Below are the code and all the weights of a small trained network. Each question names an input and a class and asks about switching units off, where a switched-off unit gives its printed mean instead of its output.

import numpy as np


def w(rows, s, z=0):
    codes = np.array(rows[::2]) - 128.0
    scale = np.full(codes.shape[1], s)
    scale[-1] = z or s
    return codes * scale


def norm(h):
    return h / np.sqrt((h * h).mean(-1, keepdims=True) + 1e-5)


def f(y):
    return y / 2 * (1 + np.tanh(0.7978845608 * (y + 0.044715 * y**3)))


def log_softmax(a):
    a = a - a.max(-1, keepdims=True)
    return a - np.log(np.exp(a).sum(-1, keepdims=True))


def net(x, mask):
    res = np.array(x, float).reshape(1, 7) / 4 @ E
    u = 0
    for l in range(3):
        y = f(norm(res) @ A[l][:, :-1].T + A[l][:, -1])
        res = res + np.where(mask[u : u + 8], y, B[l][:, -1]) @ B[l][:, :-1]
        u += 8
    return log_softmax(norm(res)[-1] @ U[:, :-1].T + U[:, -1])


A, B = {}, {}
E = w([
[128,134,122,124,127,135,115,135,138],'x0',
[153,56,189,93,209,218,98,26,94],'x1',
[57,91,80,2,129,120,177,134,201],'x2',
[92,96,32,207,92,80,64,101,107],'x3',
[125,152,114,135,134,140,125,116,134],'x4',
[148,110,120,133,108,134,143,119,134],'x5',
[117,127,138,125,118,129,119,133,134],'x6',
],0.0074)
A[0] = w([
[70,167,96,160,108,2,173,171,167,3],'0.n0',
[167,125,216,215,98,162,71,79,104,129],'0.n1',
[171,213,146,187,12,98,143,142,87,113],'0.n2',
[172,191,213,139,96,131,142,154,124,185],'0.n3',
[145,160,134,24,119,170,148,157,71,114],'0.n4',
[197,170,188,174,161,146,186,175,143,118],'0.n5',
[124,154,156,94,89,96,222,77,189,92],'0.n6',
[103,8,103,151,192,182,134,41,157,135],'0.n7',
],0.0066,0.003)
B[0] = w([
[135,82,95,93,175,190,126,130,124,242],'0.n0',
[198,115,109,167,210,106,133,156,136,254],'0.n1',
[53,165,127,84,134,111,117,113,57,244],'0.n2',
[163,167,175,95,58,79,125,82,122,221],'0.n3',
[148,144,205,172,105,178,144,130,156,179],'0.n4',
[77,152,94,2,85,86,59,77,194,207],'0.n5',
[117,182,125,169,147,152,137,189,157,172],'0.n6',
[59,121,153,89,162,125,62,79,101,236],'0.n7',
],0.0089,0.005)
A[1] = w([
[55,50,19,124,107,120,188,116,173,1],'1.n0',
[123,108,58,194,159,90,124,122,29,117],'1.n1',
[190,186,146,116,119,120,190,254,171,108],'1.n2',
[220,97,178,139,167,147,71,88,142,181],'1.n3',
[132,184,121,35,90,70,29,91,47,122],'1.n4',
[89,42,44,181,189,120,133,121,148,136],'1.n5',
[142,199,134,166,89,59,163,167,96,181],'1.n6',
[161,197,123,126,64,72,176,184,201,95],'1.n7',
],0.0073,0.0041)
B[1] = w([
[113,113,46,58,164,66,86,143,222,181],'1.n0',
[163,55,154,184,60,211,97,236,99,203],'1.n1',
[110,195,128,154,208,101,155,94,17,173],'1.n2',
[142,219,164,196,238,89,205,114,160,219],'1.n3',
[165,129,181,135,69,123,138,87,109,254],'1.n4',
[108,82,89,98,189,63,58,121,178,198],'1.n5',
[31,76,54,49,105,115,79,121,75,177],'1.n6',
[116,87,94,110,255,104,125,150,19,171],'1.n7',
],0.0075,0.007)
A[2] = w([
[11,172,143,60,199,200,232,152,152,7],'2.n0',
[89,129,111,58,56,61,79,44,140,135],'2.n1',
[96,128,115,214,192,228,123,153,176,60],'2.n2',
[97,193,119,1,149,39,138,168,116,202],'2.n3',
[128,199,249,175,154,171,180,27,214,50],'2.n4',
[63,100,102,53,161,157,111,224,110,109],'2.n5',
[101,89,166,83,207,187,150,134,141,162],'2.n6',
[76,126,57,145,29,112,80,227,71,97],'2.n7',
],0.0074,0.0021)
B[2] = w([
[115,125,110,202,87,185,82,109,103,212],'2.n0',
[95,142,176,62,170,106,86,60,118,204],'2.n1',
[144,102,134,156,141,117,86,153,166,149],'2.n2',
[72,66,102,176,170,128,138,87,105,254],'2.n3',
[136,132,94,99,96,91,177,152,185,238],'2.n4',
[165,141,173,141,137,144,173,161,118,208],'2.n5',
[153,139,110,128,6,177,150,176,121,199],'2.n6',
[196,189,159,82,64,120,145,149,157,209],'2.n7',
],0.012,0.0077)
U = w([
[52,118,178,54,146,69,74,16,74,251],'0',
[48,122,68,204,165,164,190,168,28,85],'1',
[204,155,141,87,7,61,89,228,76,125],'2',
[76,71,35,59,161,57,106,214,227,71],'3',
[228,213,211,124,155,60,245,106,205,103],'4',
[111,108,141,142,31,230,184,124,223,87],'5',
[191,72,164,235,212,101,49,148,150,100],'6',
],0.013,0.0031)

Each question gives the input, the list of numbers given to net, and the class t.
The units are the neurons (one row each of A and B). Each row of codes is followed by its name. A weight is (code - 128) times the scale printed after its matrix; where a second scale follows, it is the last column's (A, B and U).
mask holds one flag per neuron, layer by layer. A switched-off neuron (its flag False) gives its mean, the last column of its row in B, instead of its output. The means were averaged over made-up inputs and are rounded, as every weight is.
A unit's drop is (log p(t) with every unit on - log p(t) with that unit switched off) / (log p(t) with every unit on - log p(t) with every unit switched off).
The circuit of an input: a set's keep is (log p(t) with only the set's units on - log p(t) with every unit switched off) / (log p(t) with every unit on - log p(t) with every unit switched off). Starting from the 12 units with the biggest drops (on a tie, the unit counted first), units are removed one at a time, each time the one whose removal leaves the highest keep (on an exact tie, the one counted first), for as long as the keep stays at least 0.8.
circuit, biggest first: the units of the circuit, biggest drop first
most important unit: the unit with the biggest drop
k most important neurons: the k neurons with the biggest drops, biggest first
top k neurons in layer l: the k neurons of layer l with the biggest drops, biggest first
drop when u is switched off: that unit's drop, to one decimal
input [3,-1,-4,-8,-2,-5,-8], class 0: most important unit : 0.n5
input [5,1,2,-3,-6,-3,7], class 5: 3 most important neurons : (0.n1, 0.n4, 2.n4)
input [-5,6,0,1,-1,-2,-6], class 6: top 3 neurons in layer 0 : (0.n3, 0.n5, 0.n2)
input [-3,2,0,7,5,3,5], class 6: 2 most important neurons : (0.n5, 1.n1)
input [0,0,-1,-8,-7,-5,-8], class 0: 2 most important neurons : (0.n5, 0.n3)
input [-4,-4,1,-5,-1,6,-4], class 1: 2 most important neurons : (0.n6, 1.n7)
input [0,4,0,-4,7,0,7], class 4: top 2 neurons in layer 1 : (1.n3, 1.n6)
input [4,0,-6,2,0,-4,-5], class 2: 4 most important neurons : (0.n2, 1.n1, 0.n0, 1.n6)
input [1,-8,0,-3,3,-4,2], class 0: top 3 neurons in layer 0 : (0.n2, 0.n1, 0.n3)
input [8,5,0,-1,-6,-1,-5], class 4: 2 most important neurons : (1.n3, 0.n0)
input [1,-5,0,0,1,-4,8], class 0: 2 most important neurons : (0.n1, 2.n1)
input [8,4,-3,1,-6,-5,-6], class 6: 3 most important neurons : (0.n1, 0.n3, 2.n7)
input [-7,4,1,-5,8,-7,-3], class 5: top 2 neurons in layer 2 : (2.n0, 2.n6)
input [0,6,-2,0,-4,4,3], class 4: circuit, biggest first : (1.n3)
input [1,8,7,0,-1,8,-6], class 5: 2 most important neurons : (2.n6, 0.n5)
input [-7,6,6,0,-7,7,7], class 5: 3 most important neurons : (2.n6, 0.n5, 0.n2)
input [-5,6,0,7,5,6,3], class 6: top 3 neurons in layer 0 : (0.n5, 0.n2, 0.n1)
input [-5,-1,-8,5,8,-3,3], class 2: 2 most important neurons : (0.n2, 2.n7)
input [7,0,-3,6,-4,-3,6], class 2: top 2 neurons in layer 2 : (2.n7, 2.n3)
input [-6,-1,-5,7,-3,-5,-3], class 2: most important unit : 2.n7
input [1,7,-8,-2,1,6,8], class 4: drop when 1.n3 is switched off : 0.1
